Here is a tiny trained network, its code and every weight. The questions are about switching its units off for an input and a target symbol, where a switched-off unit gives its printed mean instead of its output.

import numpy as np


def w(rows, s, z=0):
    codes = np.array(rows[::2]) - 128.0
    scale = np.full(codes.shape[1], s)
    scale[-1] = z or s
    return codes * scale


def f(y):
    return np.maximum(y, 0)


def softmax(a):
    e = np.exp(a - a.max(-1, keepdims=True))
    return e / e.sum(-1, keepdims=True)


def log_softmax(a):
    a = a - a.max(-1, keepdims=True)
    return a - np.log(np.exp(a).sum(-1, keepdims=True))


def net(x, mask):
    ids = ['ΘΛΠΦαβγδζημξστψ'.index(c) for c in x.split()]
    T = len(ids)
    res = E[ids] + P[:T]
    u = 0
    for l in range(2):
        q, k, v = (res @ M[l].T for M in (Q, K, V))
        z = softmax(np.where(np.tri(T) > 0, q @ k.T / 4**0.5, -1e9)) @ v
        res = res + np.where(mask[u], z, O[l][:, -1]) @ O[l][:, :-1]
        u += 1
        y = f(res @ A[l][:, :-1].T + A[l][:, -1])
        res = res + np.where(mask[u : u + 8], y, B[l][:, -1]) @ B[l][:, :-1]
        u += 8
    return log_softmax(res[-1] @ U[:, :-1].T + U[:, -1])


Q, K, V, O, A, B = {}, {}, {}, {}, {}, {}
E = w([
[169,122,159,77,85,190,118,130,80,111,120],'Θ',
[189,141,187,98,173,128,161,114,63,134,92],'Λ',
[176,85,123,70,122,197,112,158,171,185,151],'Π',
[189,90,42,67,119,104,130,101,111,141,137],'Φ',
[149,107,147,104,148,129,127,101,77,146,193],'α',
[121,137,85,111,158,102,168,99,44,67,119],'β',
[168,153,170,120,123,138,203,52,70,27,82],'γ',
[77,124,177,135,153,199,134,147,119,50,128],'δ',
[146,117,58,71,102,210,178,126,193,34,47],'ζ',
[93,90,43,103,133,147,123,120,180,92,176],'η',
[118,136,121,155,151,109,166,141,229,149,70],'μ',
[128,154,141,174,107,2,170,39,84,142,161],'ξ',
[180,121,184,128,50,160,153,59,225,130,118],'σ',
[126,112,128,126,11,91,92,48,132,121,201],'τ',
[136,117,177,190,78,48,114,40,195,225,198],'ψ',
],0.018)
P = w([
[171,182,113,177,158,145,85,122,65,189,105],'0',
[187,140,141,173,142,127,138,160,117,128,134],'1',
[140,157,142,101,165,100,94,73,162,115,133],'2',
[133,80,120,150,124,124,143,150,107,162,76],'3',
[173,124,148,179,141,127,114,179,134,101,164],'4',
[88,191,154,67,135,94,127,78,173,134,142],'5',
[91,72,129,128,104,119,160,128,116,173,71],'6',
[184,132,151,177,137,115,128,192,144,77,167],'7',
[61,152,171,42,129,85,140,49,193,132,139],'8',
[71,38,147,103,91,111,195,101,128,179,65],'9',
[180,146,146,178,134,104,113,213,157,55,169],'10',
[25,123,185,14,114,55,165,33,210,139,134],'11',
[25,3,168,84,70,90,219,102,134,196,59],'12',
[169,136,143,179,115,129,139,195,158,52,171],'13',
],0.019)
Q[0] = w([
[82,8,133,119,111,130,186,122,101,157,90],'0.h0',
[48,131,107,84,134,125,103,83,152,157,123],'0.h0',
[196,155,119,165,150,178,108,173,77,136,128],'0.h0',
[170,116,120,212,79,161,155,182,51,175,83],'0.h0',
],0.014)
K[0] = w([
[147,238,25,201,142,221,66,102,66,182,99],'0.h0',
[255,134,129,173,179,141,82,174,102,84,135],'0.h0',
[10,82,116,46,140,123,175,79,133,145,95],'0.h0',
[39,131,155,52,145,190,144,26,87,226,62],'0.h0',
],0.0094)
V[0] = w([
[122,124,211,31,134,114,92,197,54,154,139],'0.h0',
[78,127,158,253,59,140,111,115,160,132,222],'0.h0',
[148,157,56,130,140,115,222,168,185,126,146],'0.h0',
[95,76,154,102,123,82,132,116,163,115,120],'0.h0',
],0.0063)
O[0] = w([
[122,118,152,52,191,43,1,166,226,33,93,3],'0.h0',
[104,8,125,241,141,165,46,70,125,112,148,216],'0.h0',
[139,145,44,153,130,164,169,85,181,143,110,84],'0.h0',
[174,61,152,171,165,120,204,84,188,85,176,9],'0.h0',
],0.0084,0.0019)
A[0] = w([
[231,117,82,159,170,110,113,197,116,122,140,39],'0.n0',
[27,133,36,140,134,140,116,173,154,116,142,109],'0.n1',
[124,109,137,60,182,152,127,187,117,104,191,70],'0.n2',
[138,107,148,76,117,104,136,66,167,96,121,210],'0.n3',
[115,208,38,216,152,158,77,255,188,91,137,3],'0.n4',
[142,152,151,184,148,215,182,130,81,126,74,68],'0.n5',
[71,186,122,161,198,118,133,193,178,82,73,139],'0.n6',
[87,94,69,126,171,105,100,68,146,132,2,131],'0.n7',
],0.0059,0.0051)
B[0] = w([
[152,75,155,89,127,131,163,131,175,152,225,163],'0.n0',
[166,140,175,91,119,135,156,182,39,159,102,159],'0.n1',
[109,185,90,47,143,130,123,172,161,90,81,151],'0.n2',
[63,214,146,105,88,146,106,203,109,178,159,254],'0.n3',
[140,129,71,178,139,189,170,81,126,96,119,148],'0.n4',
[135,72,112,151,148,137,111,74,145,119,120,179],'0.n5',
[142,144,84,110,164,136,155,60,182,116,95,160],'0.n6',
[118,78,254,150,152,127,71,98,95,121,227,201],'0.n7',
],0.0071,0.007)
Q[1] = w([
[35,57,169,127,51,102,147,64,147,208,34],'1.h0',
[244,39,144,168,159,155,163,148,101,111,156],'1.h0',
[120,201,119,109,139,135,118,41,192,107,161],'1.h0',
[130,63,104,120,145,147,143,208,48,160,44],'1.h0',
],0.011)
K[1] = w([
[240,204,93,210,122,143,30,171,104,161,114],'1.h0',
[2,93,160,88,47,99,147,80,177,207,115],'1.h0',
[214,88,125,168,130,82,226,214,202,45,188],'1.h0',
[115,147,95,66,223,204,52,41,72,218,50],'1.h0',
],0.0082)
V[1] = w([
[74,141,169,113,190,252,148,144,116,86,85],'1.h0',
[154,123,148,94,28,207,97,136,161,116,133],'1.h0',
[151,150,217,172,114,121,142,99,177,129,54],'1.h0',
[141,116,131,131,186,160,114,178,179,223,141],'1.h0',
],0.012)
O[1] = w([
[100,209,201,105,180,216,98,41,128,179,147,80],'1.h0',
[119,43,165,107,40,153,113,125,66,210,5,253],'1.h0',
[89,119,141,157,241,97,170,186,102,219,67,168],'1.h0',
[167,44,146,117,156,70,133,95,243,220,140,146],'1.h0',
],0.013,0.0052)
A[1] = w([
[194,149,167,54,105,60,134,151,155,110,139,173],'1.n0',
[165,3,120,159,99,85,99,119,122,111,81,74],'1.n1',
[155,32,139,106,143,81,14,191,171,103,193,175],'1.n2',
[135,129,207,110,106,131,113,91,122,196,97,178],'1.n3',
[180,195,133,71,116,74,72,134,187,51,155,79],'1.n4',
[107,195,185,47,208,65,60,201,112,117,99,26],'1.n5',
[85,163,117,128,164,180,189,144,92,191,84,255],'1.n6',
[101,136,65,131,123,103,169,138,112,170,54,124],'1.n7',
],0.0073,0.0061)
B[1] = w([
[71,39,108,162,163,161,175,99,108,166,57,183],'1.n0',
[98,251,84,125,175,179,120,130,135,187,144,251],'1.n1',
[181,211,219,196,133,112,165,41,89,53,60,220],'1.n2',
[172,135,9,136,249,142,81,163,68,34,130,250],'1.n3',
[58,56,169,49,144,101,173,171,48,207,133,188],'1.n4',
[22,158,128,254,69,66,73,109,180,208,135,172],'1.n5',
[223,85,132,82,25,48,139,147,216,102,173,244],'1.n6',
[141,115,249,143,129,234,123,211,175,122,171,195],'1.n7',
],0.008,0.023)
U = w([
[131,100,93,140,68,83,36,167,124,83,82,161],'Θ',
[113,155,96,125,89,93,126,137,161,180,108,97],'Λ',
[138,155,81,111,142,138,136,109,140,135,85,108],'Π',
[155,142,59,107,44,96,193,123,137,174,76,99],'Φ',
[165,98,255,131,87,107,100,115,109,115,114,137],'α',
[108,193,129,82,135,156,180,153,111,154,176,84],'β',
[178,183,177,130,21,72,108,164,146,131,155,115],'γ',
[143,184,196,126,148,143,61,153,154,87,182,108],'δ',
[205,200,125,48,77,97,134,149,133,90,106,136],'ζ',
[163,66,116,198,65,209,133,71,119,119,215,255],'η',
[176,121,118,132,108,91,161,118,196,135,181,150],'μ',
[144,116,96,161,99,86,133,163,133,62,138,192],'ξ',
[168,109,168,142,102,145,99,193,124,154,136,147],'σ',
[130,158,130,175,41,186,112,147,82,133,102,80],'τ',
[151,175,149,175,120,156,169,117,137,145,151,51],'ψ',
],0.0056,0.0053)

Each question gives the input, a string of symbols that net reads in full, and the target symbol t.
The units are the heads (4 rows each of Q, K, V and O) and the neurons (one row each of A and B). Each row of codes is followed by its name. A weight is (code - 128) times the scale printed after its matrix; where a second scale follows, it is the last column's (O, A, B and U).
mask holds one flag per unit, layer by layer, with each layer's heads first. A switched-off unit (its flag False) gives its mean, the last column of its rows in O or B, instead of its output. The means were averaged over made-up inputs and are rounded, as every weight is.
A unit's drop is (log p(t) with every unit on - log p(t) with that unit switched off) / (log p(t) with every unit on - log p(t) with every unit switched off).
The circuit of an input: a set's keep is (log p(t) with only the set's units on - log p(t) with every unit switched off) / (log p(t) with every unit on - log p(t) with every unit switched off). Starting from the 12 units with the biggest drops (on a tie, the unit counted first), units are removed one at a time, each time the one whose removal leaves the highest keep (on an exact tie, the one counted first), for as long as the keep stays at least 0.8.
units of the circuit, in order: the units of the circuit, biggest drop first
most important unit: the unit with the biggest drop
k most important neurons: the k neurons with the biggest drops, biggest first
k most important neurons of layer l: the k neurons of layer l with the biggest drops, biggest first
drop when u is switched off: that unit's drop, to one decimal
input σ α Φ α Λ α β, target σ: units of the circuit, in order	(1.h0 1.n7)
input β σ σ α, target β: units of the circuit, in order	(1.h0 0.h0 1.n4)
input α σ Λ δ β α σ τ α, target τ: units of the circuit, in order	(1.h0 1.n1 1.n6)
input ζ β γ σ, target ζ: most important neuron of layer 1	(1.n6)
input τ ζ ζ η α α σ δ, target σ: units of the circuit, in order	(1.h0 1.n2)
input η η β, target η: units of the circuit, in order	(0.h0 1.h0)
input η β α Λ η, target η: units of the circuit, in order	(0.h0 1.h0)
input α Θ ξ ζ ψ, target ψ: units of the circuit, in order	(1.n1 1.h0 1.n2 1.n6)
input δ γ β σ τ α Φ, target δ: units of the circuit, in order	(1.h0 0.h0)
input σ σ α α σ Π σ Π σ α δ σ δ β, target σ: units of the circuit, in order	(1.h0 1.n7 0.h0)
input μ σ ζ α τ τ η η Θ, target η: units of the circuit, in order	(0.h0 1.h0)
input σ σ Λ Π, target σ: units of the circuit, in order	(1.h0 1.n7)
input η τ η α δ γ γ δ β Π Λ μ, target Λ: units of the circuit, in order	(1.n5 0.h0 1.h0)
input α σ Θ α η Θ Π α σ μ μ σ ξ, target α: most important neuron of layer 1	(1.n2)
input Π β β τ, target Π: units of the circuit, in order	(1.h0 1.n3 1.n6 1.n1)
input σ ζ α γ, target σ: units of the circuit, in order	(1.h0 1.n7 1.n2)
input α ζ δ, target ζ: 2 most important neurons	(1.n6 1.n3)
input τ β τ σ β Θ α Π α α γ α μ, target τ: units of the circuit, in order	(1.h0 1.n1 1.n6 0.h0)
input ζ Λ β δ σ δ α α Π α α δ η μ, target μ: 2 most important neurons of layer 0	(0.n6 0.n1)
input δ Λ ζ δ α, target ζ: 3 most important neurons	(1.n6 1.n3 0.n7)
input α η τ δ Λ Φ, target Λ: most important unit	0.h0
input Φ σ δ σ ζ Φ, target ζ: 2 most important neurons of layer 1	(1.n6 1.n3)
input α Θ Π ψ σ α η σ σ α ψ, target ψ: 3 most important neurons of layer 1	(1.n1 1.n2 1.n6)
input α γ η σ β μ ξ σ δ σ γ σ, target γ: 2 most important neurons of layer 1	(1.n6 1.n5)
input α Θ Φ β η α ζ η η ζ α α, target α: 2 most important neurons	(1.n2 1.n3)
input δ β ψ σ μ δ σ α α ψ γ, target ψ: 2 most important neurons of layer 1	(1.n1 1.n2)
input Π α δ σ Λ Φ η δ α, target δ: most important neuron of layer 1	(1.n3)
input η ζ Λ Π β, target β: 2 most important neurons of layer 1	(1.n4 1.n6)
input δ Φ Θ β η μ ξ η, target ξ: 2 most important neurons	(0.n1 1.n1)
input ξ ζ α, target ζ: drop when 0.h0 is switched off	0.6
